[[113 144 102 149 134]
 [116 143  98 153 134]
 [116 141 105 147 133]] ⇒ 98

[[131 131 131 128 126 125 130]
 [100 113 144 132 108 143 122]] ⇒ 144

[[142 149 111 122 124 143]
 [137 143 123 158 138 127]
 [120 117 128 125 128 135]] ⇒ 123

[[149 113 109 145 112 150]
 [143 149 108 144 141 108]
 [135 125 140 118 129 151]] ⇒ 108

[[118 135 122 137 135]
 [107 102 155 105 114]
 [107 141 143 106 148]] ⇒ 155

[[116 102 120 123]
 [122 132 128 119]
 [146 150 141 110]] ⇒ 128

[[132 128 127 131]
 [132 124 150 135]
 [125 119 125 140]] ⇒ 150
---
[133 134 130 129 128 135 155]	130

[[117 121 149 133 148]
 [113 129 147 132 148]
 [138 117 134 136 130]]	134

[[153 118 136 128 155]
 [144 116 129 151 136]]	129

[[109 157 129 145 133 107]
 [109 157 130 144 133 107]]	130

[[100 124 125 117 124 124]
 [124 114 108 137 124 140]]	108

[[132 156 139 135 130 132 138]
 [138 135 133 134 131 143 126]]	133
---
[[139 137 106 139]
 [109 116 110 149]]	137

[[132 121 131 131 122 156]
 [113 128 110 123 141 127]]	131

[[119 154 134 153]
 [102 151 124 148]]	154

[[115  99 120 103]
 [115 100 120 102]]	99

[[126 140 128 104 128 130 131]
 [133 127 132 132 131 129 127]]	128

[[124 137  99 113 122]
 [142 129 108 137 124]]	99

[[154 128 145 140 141 128]
 [127 140 128 142 141 129]]	140

[[106 111 113 127 102 156 137]
 [110 107 109 125 101 158 134]]	102
---
[[135 146 140 108 124]
 [137 112  98 128 132]
 [130 133 128 136 135]] out 135, 135

[[133 108 136 133 101 133 122]
 [148 104 143 152 105 142 157]] out 133, 157

[154 118 125 117 126 112] out 154, 112

[106 138 122 147 137 119] out 106, 119

[128 101 128 128 128 129] out 128, 129

[110 149 151 157 135 130] out 110, 130

[[115 127 128 105 128 107 140]
 [116 129 101 107 139 110 128]] out 115, 128
---
Q: [131 151 133 108 128]
A: 133
Q: [124 128 123 154 146 151]
A: 154
Q: [141 126 107  99]
A: 126
Q: [152 154 132 133]
A: 154
Q: [140 149 154 149 143 136]
A: 149
Q: [155 103 126 138 105 123 119]
A: 105
Q: [147 112 152 151]
A: 112
Q: [106 137 104 148 126 152 145]
A: 126
---
121	113	105	157	133	125	140
130	136	141	114	127	130	122
126	124	122	135	129	127	131
=> 133

130	130	129	128	103
130	129	131	129	112
127	128	120	128	141
=> 129

135	131	128	132	129	133
124	129	127	129	125	157
125	133	129	132	128	128
=> 132

121	115	151	121	117
117	124	150	146	128
127	116	146	106	127
=> 151

112	112	121	121	133	115	119
113	116	122	121	134	109	118
110	100	116	121	128	137	128
=> 133

109	133	135	104	111
148	124	116	118	140
134	132	106	123	140
=> 135

147	131	149	107	150	146	109
140	107	119	149	143	135	149
148	150	148	105	151	149	106
=> 150

141	133	109	148
146	132	103	153
115	114	132	127
=> 133

126	130	127	125	130	128	128
130	128	127	123	135	129	130
107	152	104	148	103	151	103
=> 130

147	105	105	118
135	120	138	108
107	157	149	150
=> 105
---
[150 126 133 153 111] 153
[131 110 117 149] 117
[149 124 143 129 122 134 114] 134
[135 125 145 144 154 108] 154
[146 113 156 111 119 117 138] 117
[131 104 129 120] 129
---
121  109  155  127  133  118  135
134  104  131  112  123  149  151
128  101  138  106  120  142  141
-> 138

116  135  128  139  150  115 -> 135

137  122  124  126  128  130  126
142  108  135  105  113  147  145
127  131  123  136  125  119  128
-> 123

116  146  101   99  122  145  137 -> 101

145  111  141  135  139
137  100  151  149  125
-> 137

115  134  104  142  111
116  141  152  114  132
135  129  136  106  135
-> 135

119  137  148  152  151  155  103 -> 148

129  127  106  146  131  113
120  137  158  129  150  123
127  133  138  131  138  129
-> 133
---
[103 151 134 153 101 100]	101

[[128 147 107 106 149 107]
 [109 117 149 122 139 149]]	149

[144 125 130 143 106 109]	106

[156 113 100 153 146 101]	146

[[125 124 107 107 106 118]
 [129 129 150 139 150 132]
 [131 128 140 136 138 134]]	106

[149 115 154 137 126 116]	126

[[142 135 127 128 131 127]
 [114 137 127 128 103 120]]	131

[130 132 149 127 120 133]	120
---
[143 110 105 148 108 106] Answer: 110

[[130 130 136 139 129 136 111]
 [122 117 139 135 134 143  99]
 [124 122 137 136 128 134 111]] Answer: 122

[[157 152 121 135]
 [155 152 119 115]] Answer: 152

[[133 127 128 128 131 138]
 [146 107 151 110 117 128]] Answer: 107

[126 137 149 151] Answer: 137

[143 154 108 156 100 120  98] Answer: 154

[[144 139 137 150 150 111]
 [140 123 123 140 133 125]] Answer: 123
---
[[150 144 117 150 133 152]
 [142 115 103 136 135 151]
 [141 152 148 116 110 127]] result: 116

[[142 108 122 117]
 [125 153 154 157]
 [136 148 133 134]] result: 148

[[112 106 109 129]
 [110 107 120 125]
 [113 133 134 108]] result: 133

[[116 122 129 127 105 117]
 [128 129 129 128 129 127]
 [128 129 128 128 128 129]] result: 128

[[113 134 126 107]
 [140 133 151 135]
 [141 117 127 112]] result: 117

[[115 149 101 138]
 [114 116 135 153]
 [153 149 110 118]] result: 149

[[111 143 127 134]
 [104 108 108 141]
 [149 121 106 132]] result: 121
---
[[107 116 124 114 135 117]
 [142 143 139 137 137 110]
 [131 148 108 123 146 151]] Out: 123

[[155 149 138 143 140]
 [157 132 148 150 121]
 [131 141 112 123 133]] Out: 112

[[103 112 124 115 124 126 126]
 [129 142 153 125 108 157 116]
 [127 132 149 147 125 149 131]] Out: 125

[[117 132 156 135 127 124 141]
 [151 131 117 123 150 145 122]
 [142 116 126 126 127 126 104]] Out: 127

[[109 130 144 124 141 128 107]
 [107 128 147 123 128 131 103]
 [128 131 127 128 125 131 132]] Out: 125

[[111  99 110 107]
 [106 106 109 125]
 [140 148 132 150]] Out: 148
---
[[114 109 127 140 106]
 [114 109 147 131 104]] ==> 131

[[128 120 100 125 113]
 [119 132 100 115 117]] ==> 115

[[116 136 141 134]
 [117 101 143 126]] ==> 143

[[153 123 104 106]
 [138 150 111 144]] ==> 111

[[131 139 149 146 140 106 131]
 [123 134 125 120 119 124 131]] ==> 124

[[108 146 149  99]
 [132 141 134 122]] ==> 134

[[110 137 143  99]
 [106 141 133 103]] ==> 133

[[141 128 129 109]
 [154 113 143 123]] ==> 143
---
[104, 109, 115, 122, 142, 156] yields 142
[141, 118, 148, 104, 123, 112, 133] yields 112
[143, 120, 111, 119, 117, 103] yields 117
[150, 149, 137, 142] yields 137
[107, 146, 125, 120] yields 125
[107, 132, 156, 152, 145, 109] yields 145
[155, 138, 151, 149, 135, 139] yields 135
[119, 152, 130, 120] yields 130
---
149  143  122  114  147  133  131
103  111  133  145  106  120  126
145  140  126  114  144  135  129
: 143

114  133  152  141  142
148  136  142  152  143
: 133

140  157  142  106  126  146: 157

148  114  137  130  121
143  105  144  130  128
152  100  132  124  117
: 114

131  139  102  136
103  116  135  145
139  144  131  138
: 139

111  133  149  101  120
131  135  112  120  132
123  137  131  106  127
: 133

125  157  156  111
112  132  152  115
: 157
---
[[123 129 124 157 124 133 115 128 129]
 [126 131 118 123 127 127 129 123 127]
 [122 134 129 129 126 126 133 134 125]
 [130 131 127 125 129 122 131 137 128]
 [125 132 125 133 128 131 127 133 133]
 [134 123 126 128 135 123 133 128 134]
 [131 119 125 136 126 129 127 131 126]
 [130 135 127 131 126 120 136 124 128]
 [132 127 121 133 130 122 136 123 135]
 [130 127 128 126 127 136 131 132 127]
 [127 132 125 131 128 133 127 130 134]
 [128 135 131 136 131 129 128 136 122]] yields 122

[[120 133 125 133 132 135 131 129 127 115]
 [122 128 120 129 129 139 120 128 138 124]
 [127 128 150 130 135 118 135 127 106 112]
 [128 118 130 122 128 120 123 127 127 132]
 [141 122 134 119 120 116 125 137 119 131]
 [130 121 116 120 125 129 118 130 135 138]] yields 138

[[119 128 125 119 111 124 134 146 145 125 104 112 130 116 131 126]
 [114 146 129 130 121 136 119 136 150 127 129 134 147 105 126 132]
 [116 112 141 132 134 129 138 121 139 138 135 142 126 134 128 109]
 [114 111 143 130 132 129 139 122 138 138 135 140 125 134 126 108]
 [115 142 127 130 120 134 118 141 153 132 134 136 146 102 127 134]
 [114 147 130 129 121 136 120 133 147 123 124 132 147 108 126 131]
 [114 144 129 130 121 135 119 137 150 128 130 135 147 104 126 132]
 [119 121 121 122 110 122 129 157 155 142 124 121 130 103 132 131]] yields 131

[[120 130 135 107 107 134]
 [107 131 120 134 117 108]
 [128 128 143 104 116 142]
 [108 132 124 121 109 117]
 [129 128 120 151 144 116]
 [108 130 118 135 121 108]
 [124 127 138 106 113 139]] yields 139

[[120 130 112 148 122 114 114 136 152 113 104 117 142 149 143]
 [129 143 130 126 143 129 136 134 137 127 138 137 146 128 133]
 [126 131 128 131 128 128 128 138 136 129 129 125 127 127 123]
 [108 142 111 128 124 113 115 151 153 115 121 113 136 126 119]
 [135 136 134 131 140 133 136 129 132 132 135 138 140 132 137]
 [138 133 144 121 135 143 142 131 120 144 147 139 122 118 124]
 [119 148 131 110 138 130 137 146 133 132 151 130 131 108 111]
 [144 124 139 140 133 139 136 121 125 138 128 137 130 140 143]
 [125 151 132 114 147 131 139 140 134 131 151 138 144 115 123]
 [151 137 153 123 149 151 154 119 113 148 153 156 137 126 141]
 [138 146 137 125 150 137 144 126 130 133 143 148 154 131 145]] yields 145
